Here is a tiny trained network, its code and every weight. The questions are about switching its units off for an input and a class, where a switched-off unit gives its printed mean instead of its output.

import numpy as np


def w(rows, s, z=0):
    codes = np.array(rows[::2]) - 128.0
    scale = np.full(codes.shape[1], s)
    scale[-1] = z or s
    return codes * scale


def norm(h):
    return h / np.sqrt((h * h).mean(-1, keepdims=True) + 1e-5)


def f(y):
    return np.maximum(y, 0)


def log_softmax(a):
    a = a - a.max(-1, keepdims=True)
    return a - np.log(np.exp(a).sum(-1, keepdims=True))


def net(x, mask):
    res = np.array(x, float).reshape(1, 4) / 4 @ E
    u = 0
    for l in range(2):
        y = f(norm(res) @ A[l][:, :-1].T + A[l][:, -1])
        res = res + np.where(mask[u : u + 13], y, B[l][:, -1]) @ B[l][:, :-1]
        u += 13
    return log_softmax(norm(res)[-1] @ U[:, :-1].T + U[:, -1])


A, B = {}, {}
E = w([
[29,24,84,75,120],'x0',
[229,46,107,140,3],'x1',
[127,128,129,129,127],'x2',
[111,136,72,251,140],'x3',
],0.0061)
A[0] = w([
[160,98,81,95,141,124],'0.n1',
[166,179,85,247,163,137],'0.n2',
[180,177,236,98,122,107],'0.n3',
[77,38,124,57,115,65],'0.n4',
[189,156,159,158,102,52],'0.n5',
[71,174,188,30,72,3],'0.n6',
[153,226,120,109,186,122],'0.n7',
[215,121,100,193,81,130],'0.n8',
[200,185,239,13,57,132],'0.n9',
[196,73,143,75,128,134],'0.n10',
[209,213,162,157,127,50],'0.n11',
[67,153,178,122,106,71],'0.n12',
[116,105,110,209,101,41],'0.n13',
],0.011,0.0041)
B[0] = w([
[119,147,138,99,87,151],'0.n1',
[189,18,78,90,169,209],'0.n2',
[149,186,20,88,135,204],'0.n3',
[131,201,40,125,109,193],'0.n4',
[73,244,114,94,119,169],'0.n5',
[129,17,109,180,182,173],'0.n6',
[46,138,233,156,91,195],'0.n7',
[150,158,228,149,114,206],'0.n8',
[196,19,93,200,184,254],'0.n9',
[59,149,200,170,119,187],'0.n10',
[134,255,56,69,92,195],'0.n11',
[96,119,174,156,121,147],'0.n12',
[120,45,72,139,220,160],'0.n13',
],0.0088,0.0095)
A[1] = w([
[80,96,77,145,87,119],'1.n1',
[81,158,43,99,57,38],'1.n2',
[137,58,242,237,152,148],'1.n3',
[237,85,81,180,121,253],'1.n4',
[53,111,123,69,93,66],'1.n5',
[112,173,236,142,167,245],'1.n6',
[150,172,71,52,148,17],'1.n7',
[79,152,8,100,95,74],'1.n8',
[127,130,240,163,30,80],'1.n9',
[162,107,44,82,165,233],'1.n10',
[153,154,70,161,85,184],'1.n11',
[7,135,145,124,196,183],'1.n12',
[119,128,222,168,31,74],'1.n13',
],0.011,0.0035)
B[1] = w([
[214,229,202,130,149,167],'1.n1',
[160,253,59,70,108,157],'1.n2',
[182,245,102,81,160,189],'1.n3',
[18,53,164,124,113,250],'1.n4',
[157,158,155,129,153,147],'1.n5',
[123,66,128,121,54,162],'1.n6',
[116,181,169,110,96,154],'1.n7',
[213,246,157,119,127,179],'1.n8',
[13,120,241,118,107,147],'1.n9',
[185,111,61,172,201,221],'1.n10',
[46,181,134,49,134,182],'1.n11',
[123,83,166,126,30,200],'1.n12',
[74,70,174,153,37,145],'1.n13',
],0.0076,0.012)
U = w([
[160,253,76,105,139,20],'0',
[142,30,99,152,181,253],'1',
[59,126,221,116,43,110],'2',
],0.02,0.0005)

Each question gives the input, the list of numbers given to net, and the class t.
The units are the neurons (one row each of A and B). Each row of codes is followed by its name. A weight is (code - 128) times the scale printed after its matrix; where a second scale follows, it is the last column's (A, B and U).
mask holds one flag per neuron, layer by layer. A switched-off neuron (its flag False) gives its mean, the last column of its row in B, instead of its output. The means were averaged over made-up inputs and are rounded, as every weight is.
A unit's drop is (log p(t) with every unit on - log p(t) with that unit switched off) / (log p(t) with every unit on - log p(t) with every unit switched off).
The circuit of an input: a set's keep is (log p(t) with only the set's units on - log p(t) with every unit switched off) / (log p(t) with every unit on - log p(t) with every unit switched off). Starting from the 12 units with the biggest drops (on a tie, the unit counted first), units are removed one at a time, each time the one whose removal leaves the highest keep (on an exact tie, the one counted first), for as long as the keep stays at least 0.8.
circuit, biggest first: the units of the circuit, biggest drop first
k most important neurons: the k neurons with the biggest drops, biggest first
k most important neurons of layer l: the k neurons of layer l with the biggest drops, biggest first
drop of u: that unit's drop, to one decimal
input [4,-5,-2,-1], class 2: circuit, biggest first	1.n12
input [8,8,8,1], class 0: 2 most important neurons	0.n4; 0.n7
input [4,-2,-5,-5], class 1: 3 most important neurons of layer 0	0.n6; 0.n11; 0.n3
input [3,7,-4,-8], class 1: 2 most important neurons	0.n9; 0.n7
input [4,-8,-8,-8], class 1: 3 most important neurons	0.n6; 0.n8; 0.n10
input [-2,8,-2,-8], class 1: 2 most important neurons of layer 0	0.n9; 0.n7
input [4,6,2,-1], class 2: 2 most important neurons	0.n3; 0.n11
input [4,-8,-7,-6], class 2: 3 most important neurons	0.n9; 0.n2; 1.n12
input [5,-6,1,-8], class 1: 2 most important neurons of layer 0	0.n6; 0.n11
input [6,-4,-4,-1], class 0: 2 most important neurons	0.n4; 0.n9
input [5,5,-8,4], class 0: 2 most important neurons	0.n9; 0.n4
input [6,-1,-6,6], class 0: 3 most important neurons	0.n9; 0.n6; 1.n8
input [-6,-7,-1,-6], class 2: 4 most important neurons of layer 1	1.n6; 1.n12; 1.n3; 1.n10
input [8,6,-7,0], class 0: circuit, biggest first	0.n4
input [6,7,-5,-1], class 2: 3 most important neurons of layer 0	0.n3; 0.n10; 0.n11
input [6,4,2,5], class 0: 2 most important neurons	0.n9; 0.n2
input [0,5,6,-5], class 1: 2 most important neurons of layer 0	0.n9; 0.n7
input [8,-6,-2,1], class 0: 2 most important neurons of layer 0	0.n4; 0.n7
input [5,7,-4,0], class 2: 2 most important neurons of layer 0	0.n3; 0.n11
input [-3,-3,7,6], class 1: circuit, biggest first	0.n2
input [7,-4,8,6], class 0: drop of 0.n9	2.8
input [-6,8,8,4], class 2: drop of 0.n8	2.5
input [8,-3,-1,1], class 0: drop of 1.n4	0.0
input [-3,-4,7,3], class 2: drop of 0.n6	0.8
